Moves between nodes:
at | ω χ
gom | vup kas
zan | dal mim
roz | mor kuz
von | bub kof
dal | kuf suv
git | ros naf
ros | til som
til | nor beg
sol | beg nor
ruz | git leb
raf | nad kez
peg | dip tof
tul | mam vap
voz | baz bok
zit | kuz mor
kuz | sol roz
fur | voz maz
naf | leb git
kof | zan von
nog | kas vup
fal | kez nad
dek | bib gil
suv | mim dal
mam | ruz tos
soz | gil bib
maz | gep fur
baz | gom taf
bub | fur gep
kas | taf gom
kuf | peg mem
taf | bok baz
dip | raf neb
tof | mem peg
neb | tof dip
bok | maz voz
gil | nog dek
beg | som til
mor | soz zit
vap | fal tul
mim | von zan
vup | dek nog
kez | neb raf
gep | kof bub
nad | tul fal
bib | zit soz
tos | vap mam
som | naf ros
nor | roz sol
leb | tos ruz
mem | suv kuf

In the rows, 464 stands for zero.

The rows follow the links: the fewer symbols apart two nodes are, the more alike their rows tend to be.

Each row is also shifted at random along 7 hidden directions that mean nothing.

Some nodes, each with a row of numbers:
raf [ 549  522  509  446  404  402  499  536  492  426  430  623  540  543  422  414  439  389  429  445  561  607  463  537  387  575  399  484  467  467  455  396  530  496  535  429  633  473  459  582  455  445  478  349  488  442  559]
peg [ 395  502  484  402  394  393  507  543  489  395  446  562  459  493  458  453  432  449  445  383  537  577  483  283  409  546  385  432  419  510  425  490  565  470  474  353  510  506  450  266  442  509  448  430  449  492  494]
dip [ 396  528  505  416  417  395  513  505  492  403  452  521  453  501  453  414  428  451  428  432  550  471  495  266  410  521  413  455  479  503  452  494  520  442  458  399  488  499  472  344  485  466  439  420  442  493  507]
som [ 500  443  517  452  450  429  405  481  362  456  534  410  511  517  427  542  536  456  517  466  400  346  485  300  460  442  544  588  470  467  422  511  460  476  464  436  511  486  557  361  515  451  449  547  498  403  469]
maz [ 294  463  435  408  440  525  421  495  412  432  459  382  426  415  443  537  518  496  512  428  372  478  506  431  474  465  537  480  424  492  486  527  481  487  418  496  451  497  409  282  409  410  426  527  464  445  416]
soz [ 430  403  449  512  525  514  417  401  448  528  429  370  486  415  490  483  496  507  488  513  395  348  440  428  543  408  513  412  463  430  464  459  406  470  428  487  433  430  483  633  471  504  491  510  468  450  418]
mam [ 495  485  490  471  474  408  543  519  471  511  561  499  516  525  445  399  554  427  402  456  556  464  444  350  449  463  412  629  531  438  501  504  464  409  454  418  524  465  523  198  494  439  485  429  520  452  487]
mor [ 517  426  446  521  544  497  437  349  457  522  403  335  434  450  502  463  441  469  482  564  422  383  451  396  485  368  531  384  470  423  451  395  350  483  445  577  370  399  414  468  495  433  486  470  443  490  481]
kas [ 327  431  460  477  478  543  405  488  428  521  361  374  543  423  445  527  588  479  503  476  364  428  473  376  529  505  566  436  431  407  482  491  480  516  412  491  618  426  436  687  406  439  463  476  529  368  415]
roz [ 525  398  461  552  525  471  444  432  462  564  453  432  534  427  502  469  514  489  458  503  445  407  410  434  533  428  466  452  463  402  461  466  438  455  442  427  468  400  512  634  473  536  520  478  497  444  435]
bib [ 232  403  493  541  504  404  418  475  427  528  425  499  439  479  514  494  367  423  502  506  467  511  404  485  396  451  478  417  407  424  403  422  419  516  445  458  463  407  447  511  502  458  518  478  417  466  529]
sol [ 689  408  505  507  464  402  380  508  388  494  456  554  502  528  457  545  376  399  525  495  440  554  411  525  391  502  509  475  393  434  379  383  469  543  517  430  558  434  470  571  487  477  504  474  455  407  542]
von [ 435  497  446  492  443  585  505  472  551  459  470  600  550  452  406  399  395  505  429  497  494  517  432  437  469  481  406  470  524  463  574  379  453  445  553  500  538  456  461  476  428  471  492  386  469  466  423]
nor [ 421  419  463  531  525  501  495  496  433  620  571  383  567  464  461  437  696  479  434  459  431  347  405  477  574  410  484  667  539  386  549  578  443  394  418  424  538  414  592  448  464  447  500  498  594  389  384]
beg [ 175  429  505  466  457  402  393  485  380  495  456  449  554  537  422  541  547  397  503  487  423  474  458  569  446  497  547  543  422  424  401  431  474  521  481  452  591  441  492  634  480  447  462  477  526  382  517]
bub [ 606  482  449  496  480  557  530  513  537  508  524  527  455  399  472  404  459  543  400  428  476  414  436  477  506  434  385  487  529  467  570  556  472  382  445  445  460  462  519  492  442  470  477  461  447  487  357]
leb [ 268  445  464  420  416  430  391  396  370  402  605  435  483  498  448  547  493  471  509  434  412  411  485  622  506  440  479  577  460  530  430  467  494  456  540  412  371  532  558  460  506  538  437  565  492  452  443]
nog [ 452  427  443  506  482  618  375  349  431  426  476  451  480  450  428  525  301  546  545  589  338  295  466  257  494  359  556  435  496  478  487  373  356  484  561  582  402  439  508  480  504  465  492  537  405  464  414]
naf [ 552  456  488  437  433  425  385  378  400  365  458  442  470  531  440  530  353  436  533  520  419  377  505  403  427  448  524  437  451  513  367  373  427  511  534  499  413  474  491  543  533  481  449  517  421  464  530]
voz [ 497  450  443  499  530  463  537  502  524  543  412  427  354  388  555  382  455  502  413  442  495  453  433  509  463  423  411  354  456  427  485  556  441  404  338  455  401  428  415  519  455  438  464  446  417  518  421]

Start here and follow the symbols in turn, left to right. Where do you end up?
Answers are names.
[ 484  394  513  533  480  432  409  553  401  535  449  552  526  516  463  522  400  441  512  486  452  524  394  245  394  503  492  481  403  417  403  445  470  552  478  393  608  412  509  408  479  487  529  469  463  416  515]
ω χ χ χ ω: mor
[ 390  527  481  427  463  365  532  456  505  430  451  439  406  508  485  388  486  401  408  456  563  472  489  596  410  465  415  468  496  479  434  467  468  430  431  476  421  475  435  466  501  412  436  404  458  502  526]
χ ω ω ω: tof
[ 453  508  476  400  422  604  381  413  432  346  451  450  449  490  364  512  329  464  534  557  356  378  557  400  392  424  582  465  517  514  485  374  392  505  551  654  488  494  415  406  469  335  426  493  414  443  477]
χ χ ω ω: zan
[ 488  524  443  380  412  461  492  435  475  394  390  385  514  466  426  447  613  435  437  433  492  544  535  424  495  539  482  450  450  495  471  424  530  488  454  481  507  500  370  386  417  459  408  418  537  448  490]
ω χ χ ω ω χ: kuf
[ 340  394  508  553  504  522  419  511  423  538  586  564  491  498  450  487  349  495  501  525  413  362  400  381  426  374  479  600  524  433  496  492  388  442  522  461  505  430  604  373  516  431  535  525  436  434  427]
χ χ ω ω χ ω ω: gil
[ 480  473  461  392  482  501  429  428  419  437  313  227  358  399  469  498  536  453  511  476  374  382  565  426  458  438  605  324  421  452  421  518  421  493  326  614  438  462  313  533  433  326  387  482  440  449  468]
χ ω ω χ χ: gom
[ 258  504  467  395  384  526  426  496  439  365  506  510  464  480  393  507  425  473  494  444  424  453  524  547  427  493  496  514  491  521  488  461  497  465  517  503  503  531  471  467  447  410  421  487  459  435  456]
χ ω χ ω: zan
[ 655  396  484  495  504  364  421  469  401  494  466  394  359  459  539  513  393  451  508  453  435  415  449  424  415  422  495  395  393  456  360  519  442  485  400  428  365  436  470  421  534  461  472  533  390  491  503]
χ χ χ χ: kuz
[ 475  495  469  488  510  587  537  518  512  540  548  432  444  433  445  372  561  495  404  464  463  358  465  602  499  395  463  608  595  427  604  592  407  351  397  534  501  458  511  456  433  334  464  460  512  453  368]
χ χ χ χ χ χ ω: voz
[  78  523  406  384  431  464  526  416  509  419  459  373  450  408  470  420  650  461  400  369  500  562  510  754  557  496  412  456  461  492  504  478  533  429  426  477  377  512  381  479  396  484  405  426  534  483  428]
ω ω χ ω χ: mem
[ 446  405  461  541  524  471  483  514  493  554  527  535  384  421  527  452  370  515  452  454  464  440  382  580  468  397  405  461  467  437  485  557  431  415  419  417  380  428  518  533  478  490  510  510  398  504  400]
χ ω χ ω ω χ: nog
[ 532  384  466  562  500  413  453  575  477  573  443  626  460  446  528  479  370  454  469  429  505  665  340  686  417  522  394  413  376  390  431  464  495  508  448  381  527  396  463  647  437  530  545  444  440  464  471]
χ ω ω ω: bok
[ 609  456  465  416  394  400  429  509  406  427  506  501  549  491  450  548  564  452  505  375  448  556  469  446  501  564  449  534  388  499  424  480  579  512  501  332  513  525  507  406  437  572  453  509  536  421  461]
χ ω ω χ χ χ χ: git
[ 281  494  463  413  401  527  396  423  458  325  397  524  457  486  404  516  293  461  505  500  424  496  512  524  401  503  503  369  439  526  437  345  471  526  563  552  483  502  404  620  440  447  436  451  396  453  508]
ω ω ω ω ω: dip
[ 529  512  452  379  410  454  411  325  446  324  435  395  459  523  418  488  422  409  500  517  445  420  551  582  448  445  526  432  479  529  422  330  434  498  546  582  365  504  406  515  505  423  403  461  445  481  543]
χ ω χ ω ω: fal
